Below are the code and all the weights of a small trained network. Each question names an input and a target symbol and asks about switching units off, where a switched-off unit gives its printed mean instead of its output.

import numpy as np


def w(rows, s, z=0):
    codes = np.array(rows[::2]) - 128.0
    scale = np.full(codes.shape[1], s)
    scale[-1] = z or s
    return codes * scale


def f(y):
    return y / 2 * (1 + np.tanh(0.7978845608 * (y + 0.044715 * y**3)))


def softmax(a):
    e = np.exp(a - a.max(-1, keepdims=True))
    return e / e.sum(-1, keepdims=True)


def log_softmax(a):
    a = a - a.max(-1, keepdims=True)
    return a - np.log(np.exp(a).sum(-1, keepdims=True))


def net(x, mask):
    ids = ['βγδθξσφψ'.index(c) for c in x.split()]
    T = len(ids)
    res = E[ids] + P[:T]
    u = 0
    for l in range(2):
        r = res
        for j in range(2):
            rows = slice(4 * j, 4 * j + 4)
            q, k, v = (r @ M[l][rows].T for M in (Q, K, V))
            z = softmax(np.where(np.tri(T) > 0, q @ k.T / 4**0.5, -1e9)) @ v
            o = O[l][rows]
            res = res + np.where(mask[u + j], z, o[:, -1]) @ o[:, :-1]
        u += 2
        y = f(res @ A[l][:, :-1].T + A[l][:, -1])
        res = res + np.where(mask[u : u + 12], y, B[l][:, -1]) @ B[l][:, :-1]
        u += 12
    return log_softmax(res[-1] @ U[:, :-1].T + U[:, -1])


Q, K, V, O, A, B = {}, {}, {}, {}, {}, {}
E = w([
[85,89,23,109,131],'β',
[51,58,153,110,100],'γ',
[253,180,147,131,221],'δ',
[167,72,183,246,142],'θ',
[124,155,42,229,112],'ξ',
[159,95,30,119,76],'σ',
[17,118,122,235,139],'φ',
[160,1,104,77,106],'ψ',
],0.0056)
P = w([
[162,75,36,153,2],'0',
[160,88,51,143,41],'1',
[153,84,68,147,79],'2',
[149,90,83,146,113],'3',
[147,87,88,155,142],'4',
[147,92,94,153,160],'5',
[145,89,100,151,183],'6',
[143,96,109,153,200],'7',
[145,98,107,153,218],'8',
[144,102,110,155,233],'9',
[140,110,114,155,241],'10',
[138,108,121,155,255],'11',
],0.0034)
Q[0] = w([
[118,126,121,108,137],'L0H0',
[108,151,158,91,95],'L0H0',
[135,87,101,130,140],'L0H0',
[127,117,85,131,125],'L0H0',
[164,127,165,12,159],'L0H1',
[149,225,57,146,131],'L0H1',
[77,205,172,49,62],'L0H1',
[3,177,203,146,141],'L0H1',
],0.029)
K[0] = w([
[135,121,138,148,118],'L0H0',
[96,101,92,144,80],'L0H0',
[133,139,143,149,182],'L0H0',
[133,97,148,128,177],'L0H0',
[150,31,101,73,165],'L0H1',
[152,163,47,190,164],'L0H1',
[49,62,65,160,120],'L0H1',
[4,136,145,153,140],'L0H1',
],0.031)
V[0] = w([
[143,162,149,132,189],'L0H0',
[109,111,116,136,94],'L0H0',
[23,78,2,142,2],'L0H0',
[100,104,146,156,81],'L0H0',
[137,147,77,120,211],'L0H1',
[178,136,144,139,224],'L0H1',
[82,126,86,118,95],'L0H1',
[100,136,90,122,125],'L0H1',
],0.0083)
O[0] = w([
[100,157,163,115,131,133],'L0H0',
[136,101,108,132,134,124],'L0H0',
[145,2,78,168,198,92],'L0H0',
[119,100,92,120,127,124],'L0H0',
[114,109,125,137,49,197],'L0H1',
[155,95,86,128,53,250],'L0H1',
[98,134,165,134,161,58],'L0H1',
[105,127,150,133,132,98],'L0H1',
],0.008,0.0025)
A[0] = w([
[124,148,238,149,252,2],'L0N0',
[96,110,114,88,123,147],'L0N1',
[189,73,118,133,68,167],'L0N2',
[149,183,220,153,191,235],'L0N3',
[176,101,163,62,111,126],'L0N4',
[108,98,120,79,116,116],'L0N5',
[71,149,53,122,103,191],'L0N6',
[94,129,138,122,129,59],'L0N7',
[81,101,173,169,53,243],'L0N8',
[85,160,114,174,138,48],'L0N9',
[58,65,171,142,89,155],'L0N10',
[107,106,82,63,121,167],'L0N11',
],0.013,0.00093)
B[0] = w([
[208,87,5,129,38,117],'L0N0',
[61,92,125,60,120,124],'L0N1',
[213,68,76,108,55,254],'L0N2',
[106,140,205,164,35,123],'L0N3',
[171,163,189,54,113,137],'L0N4',
[82,90,140,46,111,126],'L0N5',
[51,153,46,162,122,166],'L0N6',
[76,126,129,85,137,109],'L0N7',
[51,120,145,156,38,181],'L0N8',
[86,185,146,148,175,128],'L0N9',
[83,69,254,116,143,154],'L0N10',
[54,76,93,33,104,144],'L0N11',
],0.016,0.0047)
Q[1] = w([
[196,98,94,150,119],'L1H0',
[136,111,90,48,125],'L1H0',
[111,96,72,150,141],'L1H0',
[105,79,213,99,104],'L1H0',
[153,109,138,143,120],'L1H1',
[6,148,107,116,89],'L1H1',
[175,66,133,195,20],'L1H1',
[109,139,93,91,143],'L1H1',
],0.024)
K[1] = w([
[134,136,80,184,37],'L1H0',
[62,91,89,63,72],'L1H0',
[62,108,104,175,138],'L1H0',
[144,138,246,78,114],'L1H0',
[112,143,147,116,117],'L1H1',
[198,152,94,91,224],'L1H1',
[161,251,131,64,101],'L1H1',
[158,105,123,159,136],'L1H1',
],0.019)
V[1] = w([
[94,119,137,157,82],'L1H0',
[167,140,114,100,190],'L1H0',
[93,214,127,75,144],'L1H0',
[138,144,132,128,156],'L1H0',
[142,173,53,137,132],'L1H1',
[129,170,112,104,162],'L1H1',
[61,147,113,2,158],'L1H1',
[178,114,192,99,130],'L1H1',
],0.0098)
O[1] = w([
[128,98,135,167,158,158],'L1H0',
[114,177,107,69,84,87],'L1H0',
[102,72,53,94,121,18],'L1H0',
[121,152,112,90,131,89],'L1H0',
[92,116,62,116,110,158],'L1H1',
[89,162,104,92,151,89],'L1H1',
[166,164,80,68,255,7],'L1H1',
[147,114,195,67,118,167],'L1H1',
],0.0082,0.013)
A[1] = w([
[60,39,156,25,130,2],'L1N0',
[141,28,20,16,94,158],'L1N1',
[224,187,117,178,219,66],'L1N2',
[95,224,48,212,194,136],'L1N3',
[178,103,78,159,200,69],'L1N4',
[161,39,11,190,157,135],'L1N5',
[14,147,149,207,204,98],'L1N6',
[236,193,118,62,85,104],'L1N7',
[181,177,127,107,255,102],'L1N8',
[207,158,9,150,58,117],'L1N9',
[41,73,62,42,149,89],'L1N10',
[171,188,119,106,105,104],'L1N11',
],0.0086,0.0037)
B[1] = w([
[2,79,144,125,251,178],'L1N0',
[240,95,127,43,92,220],'L1N1',
[179,81,105,19,241,142],'L1N2',
[125,18,91,184,26,150],'L1N3',
[103,139,67,44,120,138],'L1N4',
[114,208,42,175,175,231],'L1N5',
[186,205,215,60,201,175],'L1N6',
[20,94,179,87,51,187],'L1N7',
[55,41,132,210,67,135],'L1N8',
[83,235,131,109,160,254],'L1N9',
[93,53,58,188,75,147],'L1N10',
[75,144,146,90,107,141],'L1N11',
],0.015,0.0086)
U = w([
[74,50,19,131,111,61],'β',
[37,77,166,160,214,101],'γ',
[45,162,135,54,59,39],'δ',
[203,59,176,251,76,253],'θ',
[60,204,80,232,164,109],'ξ',
[230,204,68,31,122,196],'σ',
[193,207,226,88,222,169],'φ',
[195,53,161,24,134,59],'ψ',
],0.0025,0.0026)

Each question gives the input, a string of symbols that net reads in full, and the target symbol t.
The units are the heads (4 rows each of Q, K, V and O) and the neurons (one row each of A and B). Each row of codes is followed by its name. A weight is (code - 128) times the scale printed after its matrix; where a second scale follows, it is the last column's (O, A, B and U).
mask holds one flag per unit, layer by layer, with each layer's heads first. A switched-off unit (its flag False) gives its mean, the last column of its rows in O or B, instead of its output. The means were averaged over made-up inputs and are rounded, as every weight is.
A unit's drop is (log p(t) with every unit on - log p(t) with that unit switched off) / (log p(t) with every unit on - log p(t) with every unit switched off).
The circuit of an input: a set's keep is (log p(t) with only the set's units on - log p(t) with every unit switched off) / (log p(t) with every unit on - log p(t) with every unit switched off). Starting from the 12 units with the biggest drops (on a tie, the unit counted first), units are removed one at a time, each time the one whose removal leaves the highest keep (on an exact tie, the one counted first), for as long as the keep stays at least 0.8.
units of the circuit, in order: the units of the circuit, biggest drop first
unit that matters most: the unit with the biggest drop
top k neurons: the k neurons with the biggest drops, biggest first
top k neurons in layer l: the k neurons of layer l with the biggest drops, biggest first
heads that matter: for each layer, one digit per head in row order, 1 if its drop is at least 0.15 and else 0, layers parted by /
input σ φ ψ φ γ θ δ σ, target σ: units of the circuit, in order : (L0H1 L1N1 L0N2 L1N9)
input γ σ δ β ψ ξ σ β δ, target β: heads that matter : 11 / 01
input γ θ δ θ δ, target θ: top 3 neurons in layer 0 : (L0N8 L0N2 L0N10)
input ξ θ φ θ, target φ: unit that matters most : L0H1
input δ σ δ, target σ: top 3 neurons : (L0N8 L1N2 L0N10)
input ξ θ θ δ ψ σ φ θ ξ ξ δ, target ψ: top 2 neurons : (L0N8 L1N2)
input ψ δ γ σ β θ θ δ φ δ, target δ: heads that matter : 11 / 10
input σ δ θ, target θ: heads that matter : 01 / 10
input σ δ β θ δ, target β: top 2 neurons : (L0N8 L0N6)
input ψ θ σ δ δ φ δ β ψ σ β, target β: top 3 neurons : (L0N6 L1N10 L0N11)
input σ θ θ ξ γ β δ β, target β: top 2 neurons in layer 0 : (L0N11 L0N6)
input σ σ ξ β θ ξ θ β σ ψ θ, target β: top 2 neurons in layer 1 : (L1N8 L1N3)
input γ θ ξ δ θ θ θ θ ψ β ψ, target ψ: top 2 neurons : (L1N1 L0N4)
input φ θ δ ψ θ θ ψ δ, target ψ: top 4 neurons : (L0N4 L0N8 L1N2 L0N11)
input φ σ ξ θ ψ σ δ, target δ: top 2 neurons : (L1N7 L0N8)
input ψ ξ θ ψ θ β θ ψ θ, target ψ: top 2 neurons in layer 0 : (L0N4 L0N5)
input θ ξ θ, target ξ: unit that matters most : L1H1
input σ φ ψ δ ξ σ ξ, target ξ: top 2 neurons in layer 0 : (L0N10 L0N6)
input β σ σ θ σ ψ θ θ θ β σ θ, target β: top 2 neurons in layer 1 : (L1N3 L1N8)
input δ β ξ γ, target γ: top 3 neurons : (L1N0 L0N10 L0N2)
input θ θ σ β θ φ δ ξ δ, target ξ: top 3 neurons in layer 0 : (L0N8 L0N10 L0N6)
input σ θ β ξ δ φ ξ σ ξ, target ξ: top 2 neurons : (L0N10 L1N5)
input θ δ γ γ β φ θ γ φ θ, target θ: unit that matters most : L1N9
input θ θ σ θ, target σ: top 2 neurons in layer 0 : (L0N11 L0N5)
input σ θ δ φ, target φ: top 2 neurons in layer 0 : (L0N2 L0N9)
input φ φ ξ σ θ θ σ σ σ θ, target σ: top 2 neurons : (L1N2 L0N11)
input θ ψ β σ σ θ, target ψ: top 3 neurons : (L1N2 L0N4 L0N11)
